Each row comes from the steps of one path. Every step used is in the known rows, and no mark comes twice. Write the path behind each row, first mark first.
Each row is shifted at random along 6 fixed directions that mean nothing.
Known rows
kotu > dugepo > gipo > lupod > luti: [ 0.80 -1.09  0.64  3.91  0.11  0.66  1.05  1.84  1.28 -0.30 -0.18 -0.64
  1.69  2.70 -4.36  1.31  1.75  0.04 -1.78 -5.45 -1.83  1.28  0.97  1.07
 -4.32  0.07  1.10  1.45 -0.88 -2.73 -3.54 -1.49  0.62  0.01  1.76 -1.37
  3.52  2.31 -1.89  2.06  1.89  1.50 -3.69]
gopu > luti > dugepo > lupod > gipo: [-0.18 -0.69 -1.76  1.27  0.02 -0.31  1.14  2.50 -1.64  1.51  0.99 -0.96
  0.72 -2.94 -0.72  0.78  0.93 -2.14 -0.34  1.77 -1.54  0.51  0.58 -1.01
  2.87 -0.02 -0.64  1.46 -0.87  0.34  0.23  1.85  2.79 -1.17  1.27  0.83
  0.23  1.57 -0.46  0.75  1.60 -0.03  0.44]
gopu > lupod > gipo > dugepo: [-1.08  6.32 -0.90  3.69  0.84  1.94  1.42  0.27  3.48 -2.22  2.83  0.17
 -1.40 -1.75  1.35  3.17 -1.41 -0.77  3.40  3.27 -2.49 -1.62  2.10  3.19
  0.45 -5.24 -1.50 -0.62  1.61  3.67  0.77  3.99 -0.18  2.58 -1.12 -1.03
  1.25  1.81  2.01  0.37  1.70 -1.99 -1.70]
gopu > dugepo > lupod > luti > gipo > kotu > dalebup: [-2.27  2.22 -0.40  3.48 -0.97  2.34  0.09 -1.39  1.39 -0.39  0.61  1.94
  2.18  1.93 -2.35  1.35 -0.98 -0.33  1.79 -1.64 -1.18 -2.94 -1.73  2.31
  1.73 -1.77 -0.65 -0.89 -0.59 -1.78  1.56  4.15 -1.51  0.42  0.94 -2.48
  2.13 -1.06  1.88  0.13  2.31 -0.15 -5.19]
dugepo > gipo > gopu > kotu: [-0.78  4.95 -2.14  0.50  3.36  3.31 -0.48 -0.32  1.96 -1.70  1.87  0.24
 -0.66 -3.24 -1.24 -1.05  0.17 -0.33  2.34  4.51 -1.31  3.10  1.01  3.23
 -1.82 -0.83  0.86  2.15 -0.51  1.53  0.78  2.15  0.55  0.77 -0.64  0.12
 -1.23 -1.27 -3.12  0.32 -0.84  0.27  2.55]
dugepo > kotu > luti > gipo > gopu > lupod: [ 0.29  3.77  0.83  0.10  1.27 -0.31 -1.35 -4.46  0.84 -2.23 -1.24  1.74
  2.28 -4.46 -1.26 -0.88  0.93  2.37  3.21  2.39 -3.51 -0.27 -1.07  0.83
 -1.02  0.66 -1.22 -1.12  0.54 -1.23  2.01  2.82 -0.36 -1.54 -1.27 -4.18
  0.19 -5.07 -0.89  0.29 -1.72  0.48 -1.34]
dugepo > lupod > gopu > luti: [-2.34  0.48  1.57  0.15  1.84 -1.40 -0.04  1.09  0.21  1.67  2.48 -1.00
 -1.16 -3.55  0.91  1.10 -0.68 -1.11  0.74  3.02 -1.16  2.77  1.78 -0.34
  0.83 -0.07 -0.78  0.23  2.15  2.75 -0.20  2.55  3.22 -1.76  0.29  0.25
 -1.28  0.60  0.58  0.89  0.76  0.06  0.69]
gipo > lupod > dugepo > dalebup > kotu: [ 0.56  0.38 -1.67  4.04 -1.42  0.66 -1.47  2.02 -0.73 -3.50  0.04  2.26
 -3.57 -5.18 -1.78 -1.82 -1.52  0.78  2.82  2.34  4.27  3.68  1.08 -1.38
  0.67 -0.68  0.01 -0.47 -0.74  1.90 -1.91 -1.82 -0.64  0.86  0.55  0.64
  0.00  3.37  0.36  1.50  0.07  1.70 -3.92]
luti > gipo > lupod > dugepo: [ 0.51  1.90 -2.48  2.24 -0.27  0.70 -2.33 -1.10  0.47 -6.73  0.33  1.54
  1.07 -2.02  0.71  1.53  0.88  1.56  4.98  4.72 -1.28 -0.48  0.40 -0.58
 -0.84 -1.49 -3.10 -0.27  0.20  1.53  1.78  3.47 -1.64 -0.89 -0.95 -2.71
  0.00 -0.60 -0.16 -0.78  2.58  1.83 -3.56]
luti > gipo > dugepo > kotu: [-1.21  2.04 -2.43  2.47 -1.67  1.63  2.38  0.83  0.12 -2.16 -0.65  0.39
 -1.27 -1.04 -3.24  1.86  0.47 -2.45  4.27  1.12 -0.22  2.63  0.93  2.55
 -1.94 -1.90  1.23 -1.41 -0.79  1.61 -0.71  1.77 -1.07  0.60 -0.53  0.98
  0.66  1.33  0.42 -0.07 -0.89 -0.56 -3.23]
luti > gipo > gopu > dugepo: [ 1.53  2.13 -3.35  2.27 -1.00  3.90  3.05 -1.49  0.71  1.97 -0.74  5.05
  5.26  0.11 -1.71 -2.24 -2.11 -2.89 -1.65 -3.20 -2.36 -1.07 -2.84  0.90
  3.34 -0.47  1.09 -1.74 -3.14 -5.57  0.89 -0.31 -5.24 -0.55  0.90 -3.96
  3.29 -2.05  2.43 -0.26 -0.62 -2.65 -2.07]
dalebup > kotu > dugepo > gipo: [-1.74  3.84 -0.06  1.52 -2.05 -0.12  0.90  0.22  1.15 -0.26  1.49  1.83
 -0.71  1.38 -2.15  1.08 -2.45  3.83  5.66 -1.33 -0.02 -2.37 -0.58  2.38
 -3.11 -2.02 -1.03  0.68  2.49  0.56 -0.50  1.16 -0.68  3.58 -2.09 -1.53
 -1.15  1.70  3.64  1.83 -0.78 -0.92 -6.07]
kotu > luti > gipo > gopu: [ 2.14  1.48 -0.33  2.26 -0.16 -0.66  2.41 -0.81  0.47 -0.78 -0.24  1.63
  2.50 -0.77 -1.79 -1.02  0.18 -1.09  0.66 -1.03 -2.10  0.44 -0.41  0.34
 -0.99 -0.08  1.33 -3.29 -0.05 -2.20 -1.99  0.12 -1.78 -0.99 -0.29 -2.20
  2.90 -0.24  2.00 -0.62  0.23 -0.90 -0.81]
luti > kotu > dalebup > dugepo: [-1.67  2.76 -4.78  2.96 -4.61  2.21  0.98  1.24 -0.54 -1.48 -0.69  4.45
 -4.57 -4.09 -5.15 -1.32 -1.51  1.09  0.96 -0.65  4.38 -0.46 -5.03  0.28
  0.24 -0.54  0.19 -2.76 -2.09 -0.75  1.36  0.02 -2.92  4.43 -1.18 -0.10
  0.93  2.36  2.99  0.48 -1.03 -1.59 -3.77]
luti > kotu > dugepo > lupod > gipo: [-0.55  1.84  0.55  2.26 -3.21  1.52 -1.25 -1.82  0.96 -2.53 -0.45  3.26
 -1.18 -2.48 -0.41 -0.55 -0.25  3.69  1.30  2.00  0.57 -3.50 -1.58 -1.19
  0.23  0.22 -1.47  0.59  1.42 -0.71  2.61  3.74  0.17 -0.46 -0.81 -2.92
 -0.41 -1.15  3.52 -0.19  0.67  0.22 -4.77]
lupod > dugepo > kotu > gipo > gopu > luti: [ 1.86 -4.17  4.33  4.27  2.82 -0.55  0.69  1.94  3.61 -0.33  0.64 -2.27
  1.67  1.55 -3.28  1.79  1.93 -1.63 -2.08 -4.30 -3.18  3.88  3.22  1.77
 -2.53  0.22  1.23 -0.82 -0.99 -1.17 -5.66  0.11  5.42 -1.34  0.21 -0.57
  4.76  1.64 -2.09 -0.13  1.01  2.03 -0.07]
gopu > lupod > luti > gipo > kotu: [-1.35  2.71 -1.86 -0.01  1.27  0.68 -1.58 -0.85  0.23 -2.62  0.47 -0.26
  1.96 -0.76  2.65  1.12 -0.82 -1.59  3.12  4.24 -2.62 -0.75 -0.67  0.11
  3.23 -3.06 -1.52  1.06  0.45  1.04  1.58  2.11 -1.43 -1.05 -0.02 -1.61
 -0.05 -0.95  0.30 -0.40  3.05 -0.62 -0.92]
luti > kotu > gipo > lupod > dugepo: [ 3.12  0.72  0.03  5.27 -0.82  1.40 -1.31 -1.31  2.38 -7.45 -0.49  2.53
  1.61 -0.76 -1.34 -0.14  0.02  2.91  1.00  0.51 -0.46 -1.16 -0.24 -1.61
 -0.24 -0.05 -2.59 -0.07 -0.54 -2.02  0.45  3.48 -1.50  0.20 -1.35 -4.08
  2.44 -0.91  1.24 -1.26  2.90  2.79 -4.76]
dugepo > lupod > gipo > gopu: [ 2.33 -1.41  0.66  3.33  0.00  2.16 -0.02  0.34  1.15  1.35 -0.40  2.55
  2.81 -1.22 -3.44 -0.31  1.07 -0.98 -2.88 -3.77 -1.86  0.75 -0.44 -0.65
 -1.78  2.78  1.28  0.94 -2.19 -3.79 -0.35 -0.14  0.08 -1.81  1.44 -2.11
  2.49 -1.48 -0.70  1.74  2.88  0.19  0.81]
lupod > dugepo > kotu > dalebup: [-2.75 -0.25  1.90  2.44  0.15 -2.81 -1.99  0.29  1.12 -0.93  1.86 -0.72
 -3.88 -0.46  0.78  2.82  0.30  0.94  4.61  1.46 -0.03  1.32  2.24  1.24
 -2.97 -3.12  0.09 -0.16  2.67  3.84 -1.77  3.46  7.46  1.67  0.76  1.09
 -1.71  2.04  1.29  0.53 -0.12  0.14 -3.11]
luti > kotu > dalebup > dugepo > lupod: [-2.65 -1.30 -0.48  2.77 -1.57 -2.28 -1.45  2.24 -1.79 -3.01 -0.57 -0.82
 -3.36 -2.49 -3.57  2.75  1.20  1.65  4.58  2.06  1.65  0.00  0.32 -1.24
 -3.98  0.27  0.32  1.42  0.81  0.95  0.07  2.05  2.93  1.50 -0.05  1.93
 -1.43  1.33 -1.26  1.65  1.38  0.79 -2.23]
dalebup > lupod > gipo > gopu: [ 3.90 -1.02  0.74  1.76  0.34  1.78 -2.99 -0.16  0.06 -1.79 -0.26  2.16
 -1.62 -4.73  0.38 -2.04  2.06  0.32 -1.98  2.24  0.09  2.05 -0.44 -2.40
 -0.61  3.30 -0.18  1.15 -1.62 -1.74  0.95 -2.12 -1.62 -1.21  0.13 -1.93
  1.05 -0.68 -1.53  0.57  3.26  2.00  2.25]
kotu > dalebup > dugepo > gipo: [-0.94  1.95  0.34  2.23 -1.72 -0.76 -1.41  1.33  0.26 -1.86  0.86  1.94
 -2.75 -2.60 -0.41 -1.46 -0.84  3.75  1.65  0.33  0.08 -0.68 -0.81 -0.55
 -1.16 -0.83 -0.11 -1.10  1.07  0.01 -1.31  1.43  1.97  3.00 -0.41 -0.63
 -0.03  1.46  3.36  0.68  0.04  0.15 -2.84]
dalebup > dugepo > gipo > gopu > kotu > luti: [-0.79  6.14 -1.88  2.24  1.48  3.40  1.95  0.23  2.62 -2.37  1.05  0.98
 -3.52 -5.52 -5.02 -2.51 -0.65  2.05  1.37  3.34  0.63  2.46 -0.94  4.03
 -1.03 -1.41  1.30 -1.87  0.05  2.83 -1.06  0.42  0.15  2.83 -1.91  0.09
  1.16  1.32 -0.24  0.28 -2.65 -0.46  1.21]
gipo > dugepo > lupod > gopu > luti > kotu > dalebup: [-1.56 -0.11 -0.87  0.27  0.47 -1.29 -2.22 -0.82 -2.37  2.34  0.10  2.07
 -1.92 -3.89 -1.26  1.13  0.92 -1.37  3.20  4.05  0.81  0.27 -0.01 -1.27
 -0.31  0.55 -1.80  1.67  1.09 -0.25  4.77  4.19  3.22 -2.94  1.32 -0.77
 -3.42 -2.58 -2.78  1.53  1.70  1.67 -0.91]
gopu > luti > gipo > lupod: [-3.41  7.29 -8.08 -1.76 -0.41  2.38  2.91  0.30 -2.49  0.87  0.33  3.01
  1.25 -2.73 -4.20 -0.21 -1.29 -2.76  3.83  1.99  0.44  2.53 -3.54  2.61
  0.76 -2.81 -1.67 -1.20 -1.53  1.43  2.68  1.54 -5.57  1.37  0.65  0.09
 -1.69  1.38 -0.12  1.52 -2.13 -1.81 -2.87]
luti > dugepo > lupod > gipo > gopu: [ 3.05  2.47  0.27  2.53 -1.42  1.94  0.77 -1.27 -0.08 -0.49  0.51  3.93
  1.22 -3.09  1.49 -1.48 -1.41  0.70  1.81  2.38 -2.43 -2.89 -0.67 -0.94
  1.67 -0.82 -0.23 -1.16  1.45 -0.52  1.92  3.76 -0.48 -1.66  0.70 -2.06
  0.51 -1.56  4.16 -0.35  1.64 -0.44 -1.29]
gipo > kotu > dugepo > dalebup: [-0.41  1.74  2.86  2.20 -0.62  1.70 -2.26 -1.92  1.89 -1.63  0.22  3.50
 -0.04  0.86  0.55 -0.84 -0.99  2.79  4.50 -0.82  1.16 -1.24  0.65  1.47
 -1.32 -1.16 -0.40 -0.10  1.55 -2.00  1.39  1.21 -0.72  0.24  0.30 -2.66
 -0.64 -1.22  1.37  0.86  0.26  0.91 -5.42]
kotu > luti > dugepo > lupod > gipo: [ 0.30 -0.22 -2.56  2.21 -1.24 -2.05  3.66  1.68 -2.31  3.96 -0.25  0.07
  1.93 -0.08 -3.85  1.38  0.59 -1.87  1.17 -2.34 -1.80 -0.60 -0.66 -0.76
  0.16 -1.05  0.91  1.89  0.42 -0.57 -0.33  1.74  3.90  0.41  2.59  0.69
 -0.73  1.52  1.12  2.32  1.35 -2.03 -0.46]
dugepo > gipo > lupod > gopu > kotu: [ 0.32  1.17  0.96  1.80  3.34  0.95 -0.39 -0.17  1.34 -0.75  1.55  0.29
  2.92 -0.42  2.47 -0.48 -1.65 -1.35  0.53  0.58 -3.27  2.71  2.44 -1.10
  0.83 -0.95  0.38  3.93  0.70 -0.49 -0.61  1.99  2.08 -1.45  2.46 -1.33
 -0.15 -1.15  0.64  1.28  2.04 -0.10 -0.23]
dugepo > lupod > gopu > kotu > gipo: [-2.04  0.44  2.14  2.56  2.34 -0.37  0.50  0.05  3.39  0.19  1.24 -0.93
  0.45 -0.73 -1.15  1.46 -0.40  0.15 -1.34 -0.30 -2.24  2.65  1.42  0.15
 -0.12  0.82  0.51  3.15  0.80  0.26 -0.72  3.38  4.66 -0.04 -0.21 -1.44
 -0.09 -0.93 -0.46  0.48  1.52 -0.23 -0.28]
gipo > gopu > dugepo > dalebup > kotu > luti: [ 1.69 -1.00  3.22  5.99  0.70 -0.28  2.45  1.42  1.98  0.67  1.65 -0.89
  1.53  1.55 -4.21  1.26 -1.03 -0.57  2.70 -4.78 -0.27  0.52  3.30  2.82
 -2.17 -0.31  1.91 -0.82 -0.51 -2.53 -4.54 -1.79  0.15  1.91  0.09 -0.99
  4.83  2.08 -1.02  2.08  0.50  0.22 -1.73]
gopu > luti > kotu > dugepo > lupod > gipo: [-1.89  0.40  1.62 -0.39 -1.12 -0.76 -1.25 -1.23 -0.60  1.60  0.51  1.89
  2.63  0.91  0.67  1.66 -0.69  1.86  2.84  0.13 -1.92 -4.15 -0.89 -0.67
  1.06 -1.24 -2.81  2.54  2.32 -1.59  2.97  4.10  2.31 -1.54  1.01 -2.79
 -1.49 -1.32  2.12  1.43  1.48 -0.48 -3.80]
gopu > dugepo > dalebup > lupod: [ 1.68 -0.44  4.62  5.68 -1.17  1.54  0.90  1.64  2.44 -1.78  1.49  0.86
  1.03  0.07  1.06 -0.61 -2.55  0.42 -0.64 -4.45 -0.58  0.94  2.16  0.07
  2.96 -0.43  0.63 -1.26 -0.85 -3.17 -3.04 -0.51 -3.52  3.04  0.95 -1.49
  4.52  2.19  4.14  0.97  0.55 -0.73 -3.62]
lupod > gipo > dugepo > kotu: [ 1.18 -2.04  1.89  2.63 -0.43  0.13 -0.03  0.18 -0.01  1.56 -0.41  1.50
  0.60  0.24  1.07  0.44 -0.14 -2.25 -0.27 -1.48 -1.35  1.22  2.05 -0.98
  0.80 -0.87  1.43  1.85 -0.08 -1.36 -1.18 -0.14  4.13 -1.56  2.59 -0.84
  0.54  0.25  1.38  1.23  1.95 -0.39 -1.49]
lupod > gopu > kotu > luti: [-1.12  1.31  1.45  2.14  2.20  0.00  0.00 -1.74  3.60  0.22  2.62 -0.25
  0.13 -0.99 -0.65  1.84 -0.25  0.38  0.31 -0.10 -1.14  0.84  0.38  1.80
  0.31  0.30 -1.07  1.25  0.44  0.25  1.08  2.01  2.99  0.98 -1.22 -3.26
  1.08 -1.10 -0.89  0.51  1.84 -0.69  0.67]

Which path is each row?
[ 5.20 -3.81  4.83  4.93 -0.80 -0.34 -0.31  0.61  0.31 -1.61  0.27  0.38
  1.64  1.40 -0.04  0.78  0.02 -0.03  4.61 -3.60 -1.20 -0.30  1.62 -1.68
 -0.02  0.66 -0.56  0.07  1.04 -2.76 -0.12  1.07 -1.24 -0.26  1.29 -1.40
  2.63 -0.06  2.25  1.24  4.93  1.69 -1.70]
gipo > kotu > luti > dugepo > dalebup > lupod > gopu
[ 1.99  2.85 -1.56  1.00 -3.41  0.31  0.35  0.50 -1.86  0.79  0.48  3.26
 -2.57 -1.99 -1.06 -1.97 -2.30  1.86  5.27  2.50  1.00 -1.11 -2.39  0.69
  0.95 -2.10 -0.65 -0.85  1.77  0.84  0.37  1.65 -0.43  1.67 -0.70 -0.95
 -0.44  1.44  1.48  0.01  0.68  1.15 -2.25]
lupod > luti > dugepo > dalebup > kotu > gipo > gopu
[-2.27  3.73 -2.21 -0.17 -1.70  3.49  0.59 -0.86  0.08  0.00 -0.76  4.04
  0.08 -3.64 -2.11 -1.11 -2.80  0.55  1.17  2.47 -0.68 -0.45 -4.50  1.50
  3.60 -1.77  0.05 -1.31 -0.05  0.88  2.16  1.27 -2.31 -0.38  0.01 -1.86
  0.66 -0.67  2.23  0.32  0.10 -2.13 -1.21]
dalebup > dugepo > lupod > luti > gipo > gopu > kotu
[ 1.14  1.40 -1.69  3.68 -0.63  2.50  2.87  2.71 -0.09 -0.12 -0.25 -0.12
  0.24  1.87 -5.59  1.04 -0.09 -2.17  4.71 -2.43 -0.51  2.39  0.42  2.48
 -3.25 -2.10  1.49  1.90 -0.94 -1.45 -1.22  1.75 -3.11  3.57  1.31  1.80
  1.28  2.04 -1.70  1.75 -0.13 -0.14 -0.53]
luti > kotu > gipo > gopu > dugepo > dalebup > lupod
[ 0.37  2.02 -1.34  1.57 -3.33  0.87 -2.28 -0.40 -0.88 -1.46 -0.95  3.59
  0.02 -4.20  0.60 -1.18 -2.30  1.08  2.67  2.18  0.37 -1.56 -1.95 -1.05
  5.31 -0.96 -2.32 -0.59 -1.03 -1.64  2.05  0.16 -3.73 -0.09 -0.90 -3.65
  1.31 -0.88  0.93  0.79  1.75  0.30 -3.96]
gopu > lupod > luti > gipo > dugepo > dalebup > kotu
[ 2.73  1.84  1.48  1.19 -2.92  0.98 -0.90  0.55 -1.07 -1.42 -0.20  2.75
 -1.78 -0.85 -0.36 -2.00 -1.58  1.47  3.62  0.79  0.17  0.76 -2.11 -0.53
 -0.11 -1.65 -0.45 -0.53  1.94 -0.42 -0.04  2.46 -2.96  1.54  0.73 -0.57
  0.42  0.97  2.64  0.20  1.69  1.22 -0.97]
dugepo > dalebup > lupod > luti > kotu > gipo > gopu
[-0.62  1.21 -5.19  0.34  0.26  1.07 -0.17  1.55 -2.76  2.27  0.06  1.75
  0.18 -2.34 -4.72 -1.02  1.00 -2.74  1.39 -0.63  0.32  2.92 -2.12 -0.85
 -1.78  0.38 -0.80  2.25 -1.99 -1.58  1.86  2.40 -0.01 -0.42  2.69  0.59
 -1.14 -0.15 -2.37  2.34  0.68  1.25 -0.42]
dugepo > gipo > lupod > gopu > luti > kotu > dalebup
[-2.07  2.09 -1.70  1.45 -1.03 -3.41 -1.66  0.98 -0.33 -2.88  0.87 -1.28
 -0.74 -2.66 -0.68  2.46 -0.68  2.30  8.76  3.91 -0.79 -0.81  0.80  0.38
  0.48 -3.73 -2.82  0.42  2.15  3.78 -0.37  3.14  2.10  2.14 -1.51 -0.55
 -1.27  1.58  0.40  1.29  0.51 -0.39 -2.67]
gopu > lupod > dugepo > dalebup > kotu > luti > gipo
[ 4.02 -2.64  0.17  1.20 -1.80  1.83 -1.71  0.26 -1.47  0.00 -2.57  2.53
 -0.18 -1.33 -3.12 -2.67  1.76  0.72 -1.61 -1.44 -0.08  0.58 -2.72 -2.10
 -1.68  2.64  0.70  1.88 -1.21 -4.69  0.51 -2.40 -2.50 -1.78  1.15 -1.90
  1.21 -0.93 -1.40  1.15  1.77  2.12 -0.50]
dalebup > lupod > luti > kotu > dugepo > gipo > gopu
[-2.51  0.84 -2.47  1.83 -0.43  1.71  1.36  0.93  0.57  0.81 -0.80  1.20
  0.31  0.09 -2.06  0.63 -0.06 -2.75  2.55 -1.38 -0.27  3.38  0.41  0.85
 -0.90 -1.98  1.67  1.75 -0.76 -0.39 -0.46  0.60  0.10 -0.84  2.72 -0.13
  0.71  1.34 -0.81  1.35 -0.78 -1.40 -3.84]
luti > gipo > lupod > gopu > kotu > dugepo > dalebup
[ 0.35  2.82  1.23  1.75  0.33 -1.58  1.05 -2.96 -1.09 -0.77 -0.45  2.31
  1.74 -3.88 -0.01 -2.36 -2.38  1.82  3.11  4.24 -1.00 -1.82  0.44 -1.00
  2.57  0.07  0.17 -1.33  2.31 -0.72 -0.06  1.07 -0.68 -2.26 -0.63 -2.98
 -0.33 -2.22  2.91  0.04 -1.35 -0.08 -3.55]
dalebup > kotu > luti > gipo > gopu > dugepo > lupod
[-0.75  0.33  5.54  4.20  0.85 -1.25 -2.08 -2.43  3.38 -3.24  1.60  1.01
  1.28 -0.05  4.29  2.96 -0.92  1.03  3.21  2.08 -3.71 -2.58  3.29 -0.45
  0.93 -0.92 -1.16 -0.32  2.71 -0.58  1.46  6.56  2.84 -2.42 -0.26 -3.79
  1.58 -3.02  2.93 -1.06  3.75  0.35 -4.48]
luti > gipo > dugepo > lupod > gopu > kotu > dalebup
[ 0.95 -0.72  0.45  3.82  0.14 -2.00 -0.72  1.55 -0.29  1.35 -0.32 -0.16
 -0.18 -2.54 -2.34  0.83  0.43 -0.45  1.65 -1.05  0.14  0.52  2.20 -0.86
  0.80 -0.39 -0.14  2.58 -0.73 -1.39 -1.23 -1.69  3.06  0.57  1.06 -1.16
  1.10  1.15 -2.53  3.31  2.26  0.27 -0.82]
gopu > lupod > gipo > dugepo > dalebup > kotu > luti
[ 0.80  1.36 -2.15  3.36 -0.34  1.24  0.07  1.90  0.10 -1.48 -1.15  1.46
  0.18 -2.60 -4.18 -0.62 -0.10  0.12  1.70 -1.52 -1.73 -0.52 -1.54 -0.16
 -2.41 -0.96  1.18  0.12 -1.45 -2.57 -0.71  0.91 -0.84  1.82  0.48  0.13
  2.05 -0.24 -0.11  1.65  0.10 -0.76 -0.46]
luti > kotu > dalebup > dugepo > gipo > gopu > lupod
[-1.36  0.46  0.25  4.62 -2.67  2.05 -0.02  1.01  1.95 -3.80 -0.14  1.91
 -2.26 -1.43 -3.57  1.50 -0.45  1.03  3.86 -0.54  0.43 -0.90 -1.48  0.33
 -1.92 -0.32  0.01 -3.26  0.40  1.22  0.08  3.40 -1.64  0.54 -1.20 -0.42
  2.57  0.94  4.29 -0.24  2.91  0.23 -4.59]
luti > gipo > kotu > dalebup > dugepo > lupod > gopu
[-1.21 -0.76 -0.38  0.39 -0.10  1.42 -1.82  0.10  0.72  0.34 -0.63  0.31
 -0.84 -0.85 -0.65 -0.31  1.88 -1.09  0.84  1.63 -0.45  1.90  0.05  1.66
 -0.33 -0.61  1.57  1.16 -1.00 -1.15 -0.45 -0.50  1.83 -2.10  1.14 -1.20
  1.59  0.01 -4.22 -0.26  0.16  0.61 -0.35]
lupod > luti > gipo > gopu > kotu > dugepo > dalebup
[ 0.35  0.53  1.11  1.39 -0.48  1.85  0.10  2.74  0.46  2.51  0.70  0.81
 -3.37 -2.12 -2.76 -0.64  1.40 -1.00  0.70 -1.26  0.85  3.12  0.40  2.00
 -2.14 -0.86  0.81 -0.92 -0.16  0.43 -1.75 -1.75 -0.57  0.70  1.59  1.17
  1.85  3.99 -0.94  2.02 -0.58  0.37 -0.45]
kotu > dugepo > dalebup > lupod > gipo > gopu > luti
[-0.39  0.28 -1.35  0.21 -0.23 -0.82  1.77 -0.98 -1.42  2.54 -3.35  2.22
  3.87 -1.68 -5.14 -0.04 -0.26 -0.58  2.05 -3.85 -3.36  0.53 -3.05  0.11
 -0.73 -0.53  1.16 -0.17 -0.86 -3.07 -0.22 -1.45  0.30 -0.52  1.46 -2.02
  0.96 -2.11 -0.10  2.85 -1.68 -2.53 -1.16]
dalebup > dugepo > kotu > luti > gipo > gopu > lupod
[ 0.06 -3.81 -0.48  1.78 -1.23  0.16 -0.52  2.23 -0.62 -0.44 -1.79  0.51
 -0.58 -4.18 -5.15 -0.75  1.20  0.78 -2.77 -0.37  0.44  1.97 -2.27 -3.27
  1.30  3.92 -1.05  1.55 -1.90 -2.35  0.33  0.46  1.80 -1.60 -0.88 -1.40
  1.32 -0.42 -1.63  0.57  2.01  2.13  0.24]
dalebup > dugepo > lupod > gopu > luti > kotu > gipo
[-1.47  3.84 -3.45  2.45 -1.40 -0.36  2.45  0.28 -2.39 -0.58 -0.29  1.37
  1.10 -1.42 -3.80 -0.71 -1.97 -0.18  6.08  0.49  1.34  0.85  0.10  0.94
  0.88 -2.34 -0.08  0.03 -0.13 -0.05 -0.95  0.18 -2.75  1.87  1.19 -0.45
  0.11  1.91  0.67  2.18 -1.77 -0.46 -5.35]
gopu > dugepo > dalebup > kotu > luti > gipo > lupod
[ 0.77  2.92  1.55  3.72 -1.05  0.73  2.27  0.15  1.15  2.78  2.62  1.92
  0.71  1.24 -1.07 -0.04 -3.32  0.30  4.82 -2.07 -0.72 -2.30  1.04  2.81
  0.75 -3.85  0.32 -0.74  1.96  0.25 -2.10  1.24  0.84  2.57  1.05 -1.46
  2.40  2.36  3.76  1.87  0.50 -1.65 -2.08]
lupod > gipo > gopu > dugepo > dalebup > kotu > luti
[-0.44  2.04 -1.87  0.87 -1.48  0.62  1.30 -0.37 -1.25  4.10  0.49  2.97
  1.62  2.52 -1.36  1.36 -1.34 -2.37  2.47 -2.82 -2.32 -1.73 -3.37  1.87
  0.38 -3.06 -0.13 -0.66  0.02 -2.16  1.28  1.09 -2.98  1.82  2.44 -1.74
  1.26  0.72  1.78  1.53  1.59 -2.28 -2.44]
kotu > dalebup > lupod > luti > gipo > gopu > dugepo
[ 0.86 -0.73 -3.25  3.47 -3.10 -0.06  1.88  3.42 -0.68  2.36 -1.10  0.60
  0.74 -0.93 -5.57  0.08 -0.99 -0.65 -0.92 -5.28  0.04  0.43 -3.00 -0.31
  2.84  0.06 -0.05  1.69 -3.36 -3.47 -1.53 -1.52 -0.65  3.46 -0.01 -1.03
  3.01  2.40 -1.33  2.16  1.28 -0.51 -2.50]
gopu > lupod > luti > dugepo > dalebup > kotu > gipo
[ 0.12  1.51  1.75  0.78 -0.41 -1.52  0.06  0.62 -1.12  2.34  1.00  3.13
  0.92 -1.17  0.51 -2.14 -3.92  0.69  2.37 -1.58  0.23  1.96 -0.14 -1.86
  2.38 -1.01 -1.51  0.42  1.88 -0.84 -1.30  0.65  0.17 -0.08  1.56 -1.94
 -0.28  1.33  3.35  2.10  0.64  0.76 -4.29]
dugepo > dalebup > kotu > gipo > lupod > gopu > luti
